Below is a small trained network, with its code and all its weights. Each question gives an input and a class and asks what happens when units are switched off, that is, made to give their printed mean instead of their output.

import numpy as np


def w(rows, s, z=0):
    codes = np.array(rows[::2]) - 128.0
    scale = np.full(codes.shape[1], s)
    scale[-1] = z or s
    return codes * scale


def norm(h):
    return h / np.sqrt((h * h).mean(-1, keepdims=True) + 1e-5)


def f(y):
    return np.maximum(y, 0)


def log_softmax(a):
    a = a - a.max(-1, keepdims=True)
    return a - np.log(np.exp(a).sum(-1, keepdims=True))


def net(x, mask):
    res = np.array(x, float).reshape(1, 6) / 4 @ E
    u = 0
    for l in range(3):
        y = f(norm(res) @ A[l][:, :-1].T + A[l][:, -1])
        res = res + np.where(mask[u : u + 13], y, B[l][:, -1]) @ B[l][:, :-1]
        u += 13
    return log_softmax(norm(res)[-1] @ U[:, :-1].T + U[:, -1])


A, B = {}, {}
E = w([
[3,119,169,71,79],'x0',
[128,128,128,128,127],'x1',
[105,34,174,197,118],'x2',
[128,128,129,128,126],'x3',
[129,128,129,128,128],'x4',
[119,173,220,133,215],'x5',
],0.0037)
A[0] = w([
[118,42,57,143,82,142],'0.n0',
[142,172,253,150,188,86],'0.n1',
[117,142,173,158,175,43],'0.n2',
[235,144,118,186,141,110],'0.n3',
[201,49,140,131,180,94],'0.n4',
[106,51,170,170,134,4],'0.n5',
[113,198,69,110,105,113],'0.n6',
[92,68,77,200,102,128],'0.n7',
[148,143,119,204,33,119],'0.n8',
[102,152,167,190,148,103],'0.n9',
[114,6,174,186,147,71],'0.n10',
[102,52,129,214,133,52],'0.n11',
[22,115,157,93,87,103],'0.n12',
],0.005,0.0029)
B[0] = w([
[133,55,152,79,198,239],'0.n0',
[164,23,96,79,142,234],'0.n1',
[130,46,116,38,187,156],'0.n2',
[1,144,85,172,137,236],'0.n3',
[81,152,94,182,112,190],'0.n4',
[170,153,232,112,63,165],'0.n5',
[184,117,192,109,92,200],'0.n6',
[184,107,181,80,82,212],'0.n7',
[125,75,99,76,193,186],'0.n8',
[150,63,126,74,159,169],'0.n9',
[159,159,185,136,37,223],'0.n10',
[185,182,228,128,62,191],'0.n11',
[84,174,30,233,188,253],'0.n12',
],0.0042,0.003)
A[1] = w([
[193,80,84,195,134,93],'1.n0',
[43,104,184,119,66,63],'1.n1',
[77,125,175,125,95,73],'1.n2',
[204,188,119,155,125,125],'1.n3',
[151,160,156,109,104,79],'1.n4',
[199,102,121,254,130,81],'1.n5',
[73,88,169,75,100,139],'1.n6',
[147,242,95,144,81,50],'1.n7',
[174,67,114,106,168,71],'1.n8',
[126,137,166,144,184,7],'1.n9',
[194,192,115,79,161,70],'1.n10',
[132,70,147,183,112,202],'1.n11',
[66,138,76,193,162,79],'1.n12',
],0.0049,0.002)
B[1] = w([
[84,165,91,155,166,205],'1.n0',
[126,179,77,188,161,223],'1.n1',
[133,175,96,157,152,179],'1.n2',
[67,160,154,147,115,187],'1.n3',
[154,152,111,130,95,144],'1.n4',
[66,231,95,153,148,206],'1.n5',
[165,164,59,169,203,244],'1.n6',
[126,128,221,113,133,189],'1.n7',
[74,130,109,125,146,193],'1.n8',
[138,57,115,93,134,145],'1.n9',
[104,130,172,136,56,208],'1.n10',
[154,192,122,97,129,254],'1.n11',
[60,186,131,253,80,197],'1.n12',
],0.0045,0.0024)
A[2] = w([
[36,100,119,116,89,65],'2.n0',
[131,60,229,209,114,193],'2.n1',
[72,82,184,153,104,138],'2.n2',
[192,39,61,80,46,72],'2.n3',
[152,168,89,68,95,105],'2.n4',
[159,32,94,44,203,171],'2.n5',
[169,68,20,95,78,4],'2.n6',
[98,107,79,131,184,35],'2.n7',
[173,81,214,76,226,41],'2.n8',
[92,202,186,150,212,157],'2.n9',
[160,165,121,47,163,101],'2.n10',
[117,208,170,1,85,113],'2.n11',
[34,144,117,100,123,131],'2.n12',
],0.005,0.0014)
B[2] = w([
[147,156,94,149,195,159],'2.n0',
[202,181,143,54,51,193],'2.n1',
[198,196,107,128,112,156],'2.n2',
[93,93,169,93,190,176],'2.n3',
[116,101,191,191,106,164],'2.n4',
[4,3,155,35,176,194],'2.n5',
[55,70,196,63,202,174],'2.n6',
[222,152,165,139,19,170],'2.n7',
[43,59,65,57,133,179],'2.n8',
[107,57,77,123,108,253],'2.n9',
[141,120,151,144,74,169],'2.n10',
[215,79,177,157,75,200],'2.n11',
[209,173,81,218,184,192],'2.n12',
],0.0047,0.004)
U = w([
[102,212,27,225,176,175],'0',
[81,36,121,39,170,190],'1',
[242,164,202,122,8,1],'2',
],0.013,0.00099)

Each question gives the input, the list of numbers given to net, and the class t.
The units are the neurons (one row each of A and B). Each row of codes is followed by its name. A weight is (code - 128) times the scale printed after its matrix; where a second scale follows, it is the last column's (A, B and U).
mask holds one flag per neuron, layer by layer. A switched-off neuron (its flag False) gives its mean, the last column of its row in B, instead of its output. The means were averaged over made-up inputs and are rounded, as every weight is.
A unit's drop is (log p(t) with every unit on - log p(t) with that unit switched off) / (log p(t) with every unit on - log p(t) with every unit switched off).
The circuit of an input: a set's keep is (log p(t) with only the set's units on - log p(t) with every unit switched off) / (log p(t) with every unit on - log p(t) with every unit switched off). Starting from the 12 units with the biggest drops (on a tie, the unit counted first), units are removed one at a time, each time the one whose removal leaves the highest keep (on an exact tie, the one counted first), for as long as the keep stays at least 0.8.
circuit, biggest first: the units of the circuit, biggest drop first
top k neurons: the k neurons with the biggest drops, biggest first
k most important neurons of layer l: the k neurons of layer l with the biggest drops, biggest first
drop when u is switched off: that unit's drop, to one decimal
input [8,0,-8,8,-3,-4], class 0: circuit, biggest first -> (0.n12; 2.n12)
input [-7,-5,7,1,-6,-8], class 1: circuit, biggest first -> (0.n0; 2.n6)
input [6,-1,-6,-6,-1,3], class 0: top neuron -> (0.n12)
input [0,-6,-7,5,-5,7], class 1: circuit, biggest first -> (0.n1; 2.n8)
input [4,5,2,-8,6,4], class 0: top 3 neurons -> (0.n12; 0.n0; 0.n7)
input [-5,8,6,-7,-6,7], class 1: top 3 neurons -> (0.n12; 0.n1; 2.n8)
input [7,4,7,5,1,7], class 0: top 2 neurons -> (0.n12; 1.n1)
input [5,-8,4,-1,7,5], class 0: top 3 neurons -> (0.n12; 1.n1; 0.n0)
input [-6,0,-4,2,-1,8], class 1: top 2 neurons -> (0.n12; 0.n1)
input [8,8,8,8,6,-1], class 0: 3 most important neurons of layer 1 -> (1.n1; 1.n6; 1.n2)
input [-6,-5,3,3,-7,7], class 1: top 4 neurons -> (0.n1; 0.n12; 0.n2; 0.n9)
input [-5,-8,7,-3,7,-4], class 2: top 2 neurons -> (0.n7; 0.n12)
input [-5,-7,-1,-7,5,-6], class 1: top 3 neurons -> (0.n12; 0.n0; 0.n8)
input [1,3,-7,-6,-5,-7], class 1: circuit, biggest first -> (2.n6)
input [5,5,3,1,6,-4], class 0: top 2 neurons -> (0.n12; 0.n1)
input [0,-5,-5,6,-7,6], class 1: drop when 0.n1 is switched off -> 0.2
input [5,3,-1,-8,4,4], class 0: drop when 0.n12 is switched off -> 0.6
